Here is a tiny trained network, its code and every weight. The questions are about switching its units off for an input and a class, where a switched-off unit gives its printed mean instead of its output.

import numpy as np


def w(rows, s, z=0):
    codes = np.array(rows[::2]) - 128.0
    scale = np.full(codes.shape[1], s)
    scale[-1] = z or s
    return codes * scale


def norm(h):
    return h / np.sqrt((h * h).mean(-1, keepdims=True) + 1e-5)


def f(y):
    return y / 2 * (1 + np.tanh(0.7978845608 * (y + 0.044715 * y**3)))


def log_softmax(a):
    a = a - a.max(-1, keepdims=True)
    return a - np.log(np.exp(a).sum(-1, keepdims=True))


def net(x, mask):
    res = np.array(x, float).reshape(1, 5) / 4 @ E
    u = 0
    for l in range(2):
        y = f(norm(res) @ A[l][:, :-1].T + A[l][:, -1])
        res = res + np.where(mask[u : u + 4], y, B[l][:, -1]) @ B[l][:, :-1]
        u += 4
    return log_softmax(norm(res)[-1] @ U[:, :-1].T + U[:, -1])


A, B = {}, {}
E = w([
[196,135,135,125,173,213,114,159,127,105],'x0',
[69,190,151,112,139,163,210,145,162,228],'x1',
[155,140,166,125,213,193,171,140,44,95],'x2',
[35,215,86,184,130,109,110,52,100,26],'x3',
[182,2,146,59,199,108,19,217,121,109],'x4',
],0.008)
A[0] = w([
[114,123,136,130,155,121,115,110,114,90,32],'0.n1',
[91,125,126,65,127,107,117,160,162,250,2],'0.n2',
[178,117,162,114,191,182,120,174,113,162,52],'0.n3',
[172,83,150,146,103,98,120,146,108,148,44],'0.n4',
],0.013,0.0038)
B[0] = w([
[105,69,54,116,131,57,118,69,189,151,150],'0.n1',
[109,32,196,212,175,8,166,213,151,149,245],'0.n2',
[149,140,64,79,186,187,118,156,179,124,254],'0.n3',
[192,157,151,138,44,130,96,137,119,126,177],'0.n4',
],0.012,0.0066)
A[1] = w([
[78,166,158,223,132,133,201,118,157,241,255],'1.n1',
[188,64,119,86,66,84,65,63,117,43,119],'1.n2',
[52,85,98,205,131,66,99,135,15,1,63],'1.n3',
[71,118,121,157,162,75,41,76,149,1,30],'1.n4',
],0.0064,0.0026)
B[1] = w([
[48,148,121,201,15,197,227,117,206,111,254],'1.n1',
[95,180,216,202,179,130,106,122,7,145,201],'1.n2',
[100,123,110,21,198,102,20,69,183,90,206],'1.n3',
[87,57,109,40,170,2,195,78,90,156,202],'1.n4',
],0.0091,0.0066)
U = w([
[188,119,179,155,59,115,65,134,34,138,3],'0',
[89,43,172,188,121,72,203,197,223,180,91],'1',
[187,118,85,53,216,252,141,170,156,124,160],'2',
[42,227,104,153,37,203,248,33,168,140,153],'3',
[49,148,78,76,174,71,96,19,82,77,217],'4',
],0.014,0.0022)

Each question gives the input, the list of numbers given to net, and the class t.
The units are the neurons (one row each of A and B). Each row of codes is followed by its name. A weight is (code - 128) times the scale printed after its matrix; where a second scale follows, it is the last column's (A, B and U).
mask holds one flag per neuron, layer by layer. A switched-off neuron (its flag False) gives its mean, the last column of its row in B, instead of its output. The means were averaged over made-up inputs and are rounded, as every weight is.
A unit's drop is (log p(t) with every unit on - log p(t) with that unit switched off) / (log p(t) with every unit on - log p(t) with every unit switched off).
The circuit of an input: a set's keep is (log p(t) with only the set's units on - log p(t) with every unit switched off) / (log p(t) with every unit on - log p(t) with every unit switched off). Starting from all 8 units, units are removed one at a time, each time the one whose removal leaves the highest keep (on an exact tie, the one counted first), for as long as the keep stays at least 0.8.
units of the circuit, in order: the units of the circuit, biggest drop first
top k neurons: the k neurons with the biggest drops, biggest first
k most important neurons of layer l: the k neurons of layer l with the biggest drops, biggest first
input [3,2,-6,1,-2], class 3: 2 most important neurons of layer 0	(0.n1; 0.n3)
input [2,-1,1,2,6], class 2: units of the circuit, in order	(0.n3)
input [7,-7,-6,-6,3], class 0: top 3 neurons	(0.n4; 1.n2; 1.n3)
input [-1,1,-7,4,0], class 4: units of the circuit, in order	(1.n4; 0.n2)
input [-6,-3,-4,-1,3], class 0: 2 most important neurons of layer 1	(1.n1; 1.n2)
input [7,-8,-4,0,-4], class 4: 2 most important neurons of layer 1	(1.n4; 1.n3)
input [2,-6,-5,-7,7], class 0: top 2 neurons	(0.n4; 1.n2)
input [-2,-4,-2,-3,-4], class 0: top 2 neurons	(0.n2; 1.n1)
input [-2,5,4,-4,8], class 2: top 3 neurons	(0.n3; 1.n1; 1.n4)
input [8,3,8,-3,-8], class 2: 3 most important neurons of layer 0	(0.n3; 0.n2; 0.n1)
input [4,3,-2,3,2], class 2: top 2 neurons	(0.n2; 1.n1)
input [-5,-5,1,-6,7], class 0: top 2 neurons	(0.n4; 1.n2)
input [-8,-3,2,7,-6], class 4: 2 most important neurons of layer 1	(1.n3; 1.n4)
input [-7,-7,8,-6,-8], class 3: top neuron	(0.n2)
